Here is a tiny trained network, its code and every weight. The questions are about switching its units off for an input and a target symbol, where a switched-off unit gives its printed mean instead of its output.

import numpy as np


def w(rows, s, z=0):
    codes = np.array(rows[::2]) - 128.0
    scale = np.full(codes.shape[1], s)
    scale[-1] = z or s
    return codes * scale


def f(y):
    return np.maximum(y, 0)


def softmax(a):
    e = np.exp(a - a.max(-1, keepdims=True))
    return e / e.sum(-1, keepdims=True)


def log_softmax(a):
    a = a - a.max(-1, keepdims=True)
    return a - np.log(np.exp(a).sum(-1, keepdims=True))


def net(x, mask):
    ids = ['ΔΛαβζημξστφω'.index(c) for c in x.split()]
    T = len(ids)
    res = E[ids] + P[:T]
    u = 0
    for l in range(2):
        r = res
        for j in range(2):
            rows = slice(2 * j, 2 * j + 2)
            q, k, v = (r @ M[l][rows].T for M in (Q, K, V))
            z = softmax(np.where(np.tri(T) > 0, q @ k.T / 2**0.5, -1e9)) @ v
            o = O[l][rows]
            res = res + np.where(mask[u + j], z, o[:, -1]) @ o[:, :-1]
        u += 2
        y = f(res @ A[l][:, :-1].T + A[l][:, -1])
        res = res + np.where(mask[u : u + 8], y, B[l][:, -1]) @ B[l][:, :-1]
        u += 8
    return log_softmax(res[-1] @ U[:, :-1].T + U[:, -1])


Q, K, V, O, A, B = {}, {}, {}, {}, {}, {}
E = w([
[150,78,109,139,68,180,175,41,140],'Δ',
[136,224,207,156,46,36,172,112,81],'Λ',
[201,78,75,74,67,164,133,140,183],'α',
[39,123,178,151,203,130,141,99,101],'β',
[113,98,163,144,206,130,79,182,123],'ζ',
[209,167,147,116,135,120,182,230,79],'η',
[90,129,179,56,158,136,52,155,136],'μ',
[175,16,102,162,40,128,115,106,81],'ξ',
[86,255,46,79,144,84,169,98,159],'σ',
[155,50,75,98,74,136,101,58,183],'τ',
[132,175,171,122,224,170,127,140,153],'φ',
[25,85,157,126,169,114,82,100,78],'ω',
],0.0079)
P = w([
[50,177,157,224,40,220,106,185,168],'0',
[136,96,134,91,154,110,126,93,140],'1',
[155,108,137,61,161,94,134,87,121],'2',
[149,104,150,33,155,90,143,84,96],'3',
[179,101,126,9,162,85,143,94,94],'4',
[173,102,107,2,171,66,132,82,74],'5',
[182,105,118,2,168,97,148,102,87],'6',
],0.0048)
Q[0] = w([
[67,254,215,178,173,67,129,190,99],'L0H1',
[133,148,163,121,135,98,138,130,111],'L0H1',
[169,58,98,89,71,138,102,88,149],'L0H2',
[158,62,105,102,67,144,104,91,149],'L0H2',
],0.0096)
K[0] = w([
[197,102,102,16,189,2,178,38,88],'L0H1',
[150,148,141,105,119,51,168,96,93],'L0H1',
[55,153,129,222,74,233,93,167,171],'L0H2',
[11,173,137,253,56,246,86,165,186],'L0H2',
],0.0081)
V[0] = w([
[110,115,99,87,135,144,61,128,179],'L0H1',
[176,168,144,133,107,128,254,95,92],'L0H1',
[122,180,93,156,114,207,210,110,223],'L0H2',
[84,59,130,240,109,148,133,101,76],'L0H2',
],0.0067)
O[0] = w([
[99,151,63,128,105,126,79,136,114,134],'L0H1',
[98,17,189,127,174,95,240,139,189,118],'L0H1',
[42,65,93,179,77,203,184,134,174,255],'L0H2',
[252,137,158,255,155,194,138,64,128,136],'L0H2',
],0.0057,0.0006)
A[0] = w([
[96,127,149,137,165,144,105,156,112,253],'L0N1',
[167,136,139,156,98,148,128,254,130,125],'L0N2',
[71,74,167,126,195,154,134,136,146,207],'L0N3',
[95,134,139,132,168,132,92,122,110,208],'L0N4',
[142,150,39,125,31,173,109,101,99,176],'L0N5',
[119,18,114,127,72,136,215,139,187,152],'L0N6',
[199,125,109,176,138,201,127,133,155,184],'L0N7',
[141,196,122,107,164,87,129,113,99,131],'L0N8',
],0.0077,0.0021)
B[0] = w([
[91,147,162,120,163,154,124,144,125,201],'L0N1',
[205,126,157,154,116,161,131,254,112,161],'L0N2',
[110,147,165,74,208,134,90,88,143,207],'L0N3',
[86,138,153,98,152,153,133,150,114,194],'L0N4',
[99,102,91,137,80,122,35,109,190,238],'L0N5',
[118,80,97,79,77,131,221,155,94,255],'L0N6',
[212,80,142,183,159,150,119,112,175,206],'L0N7',
[105,113,99,98,167,110,173,153,126,208],'L0N8',
],0.008,0.0034)
Q[1] = w([
[182,22,101,179,53,204,111,75,158],'L1H1',
[98,235,149,88,209,23,160,231,95],'L1H1',
[135,69,125,118,120,176,103,112,144],'L1H2',
[146,1,121,104,105,222,89,69,166],'L1H2',
],0.0073)
K[1] = w([
[105,142,135,255,72,184,130,160,154],'L1H1',
[158,109,122,19,163,78,138,117,102],'L1H1',
[125,157,146,197,107,147,128,161,127],'L1H2',
[114,174,170,218,78,189,122,189,135],'L1H2',
],0.0087)
V[1] = w([
[153,187,224,155,223,138,169,191,55],'L1H1',
[221,53,130,109,169,178,122,253,155],'L1H1',
[75,204,129,83,218,121,145,112,153],'L1H2',
[103,202,141,124,5,107,87,244,91],'L1H2',
],0.0054)
O[1] = w([
[145,135,197,64,58,194,103,134,82,189],'L1H1',
[63,67,189,98,159,112,75,228,116,253],'L1H1',
[116,139,72,86,61,182,124,143,114,52],'L1H2',
[132,238,154,53,148,2,128,125,128,163],'L1H2',
],0.0071,0.0033)
A[1] = w([
[152,125,2,168,121,155,191,62,162,153],'L1N1',
[175,145,108,98,45,106,193,51,112,249],'L1N2',
[122,135,169,136,150,143,45,103,137,239],'L1N3',
[156,116,117,125,11,161,74,119,122,144],'L1N4',
[77,139,147,78,107,112,132,158,117,2],'L1N5',
[249,92,175,159,110,136,86,81,120,85],'L1N6',
[216,175,67,186,140,70,77,37,181,75],'L1N7',
[91,133,145,135,155,146,139,109,134,137],'L1N8',
],0.0068,0.0021)
B[1] = w([
[109,176,57,144,188,211,173,137,20,204],'L1N1',
[158,197,118,154,59,95,187,82,201,237],'L1N2',
[77,197,161,102,192,127,104,81,148,254],'L1N3',
[72,135,124,124,111,215,71,129,236,195],'L1N4',
[195,108,131,148,138,180,143,129,74,211],'L1N5',
[194,184,161,144,229,175,160,106,171,192],'L1N6',
[201,147,107,156,42,59,24,150,2,196],'L1N7',
[121,138,153,121,129,109,76,124,134,169],'L1N8',
],0.0063,0.0038)
U = w([
[114,59,114,182,172,167,198,131,115,45],'Δ',
[175,167,211,140,57,59,219,75,162,218],'Λ',
[58,78,107,138,134,27,132,174,221,154],'α',
[171,135,127,143,110,208,144,124,173,19],'β',
[29,183,196,92,211,167,55,82,168,255],'ζ',
[153,83,143,42,124,146,115,176,3,200],'η',
[129,160,111,105,48,64,61,125,120,41],'μ',
[199,111,178,176,196,91,118,110,156,64],'ξ',
[85,196,21,87,148,144,187,147,121,100],'σ',
[141,112,76,186,117,95,103,137,34,142],'τ',
[65,57,111,112,7,169,107,146,140,84],'φ',
[216,193,118,151,122,151,96,104,117,9],'ω',
],0.0048,0.0026)

Each question gives the input, a string of symbols that net reads in full, and the target symbol t.
The units are the heads (2 rows each of Q, K, V and O) and the neurons (one row each of A and B). Each row of codes is followed by its name. A weight is (code - 128) times the scale printed after its matrix; where a second scale follows, it is the last column's (O, A, B and U).
mask holds one flag per unit, layer by layer, with each layer's heads first. A switched-off unit (its flag False) gives its mean, the last column of its rows in O or B, instead of its output. The means were averaged over made-up inputs and are rounded, as every weight is.
A unit's drop is (log p(t) with every unit on - log p(t) with that unit switched off) / (log p(t) with every unit on - log p(t) with every unit switched off).
most important unit: the unit with the biggest drop
k most important neurons: the k neurons with the biggest drops, biggest first
top k neurons in layer l: the k neurons of layer l with the biggest drops, biggest first
which heads matter: for each layer, one digit per head in row order, 1 if its drop is at least 0.15 and else 0, layers parted by /
drop of u: that unit's drop, to one decimal
input α α φ Λ τ, target α: which heads matter => 01 / 11
input Δ σ φ φ α, target Δ: top neuron in layer 0 => L0N7
input τ β ξ Δ α μ α, target τ: 3 most important neurons => L1N7, L0N5, L1N1
input α ξ β β φ σ, target σ: which heads matter => 00 / 11
input ζ φ α, target ζ: top 2 neurons in layer 0 => L0N2, L0N5
input σ σ μ ω ξ, target σ: which heads matter => 01 / 10
input μ Λ σ σ μ ξ, target μ: which heads matter => 10 / 01
input τ μ Δ, target τ: top 2 neurons in layer 1 => L1N7, L1N1
input σ φ ζ τ, target σ: which heads matter => 01 / 10
input α ζ η Δ, target α: 2 most important neurons => L0N2, L0N5
input ζ ω β σ η ω Δ, target ζ: which heads matter => 11 / 10
input μ β α, target μ: 2 most important neurons => L1N7, L0N5
input Λ σ τ φ τ, target Λ: 2 most important neurons => L1N2, L0N6
input α σ Λ σ Λ α, target α: most important unit => L1H1
input η τ Λ ω α, target η: top 2 neurons in layer 1 => L1N5, L1N2
input η τ τ, target η: top 3 neurons in layer 0 => L0N2, L0N6, L0N5
input η φ η ξ Δ, target η: 3 most important neurons => L0N2, L0N6, L1N5
input β σ η Λ Δ, target β: drop of L1N6 => 0.2
input φ φ φ α, target φ: drop of L0H2 => 0.2
input μ η ω Λ ξ τ τ, target μ: drop of L1H1 => 0.1
input μ ζ α α, target μ: drop of L1H2 => 0.4
input φ ξ φ τ Δ τ, target φ: most important unit => L0H2
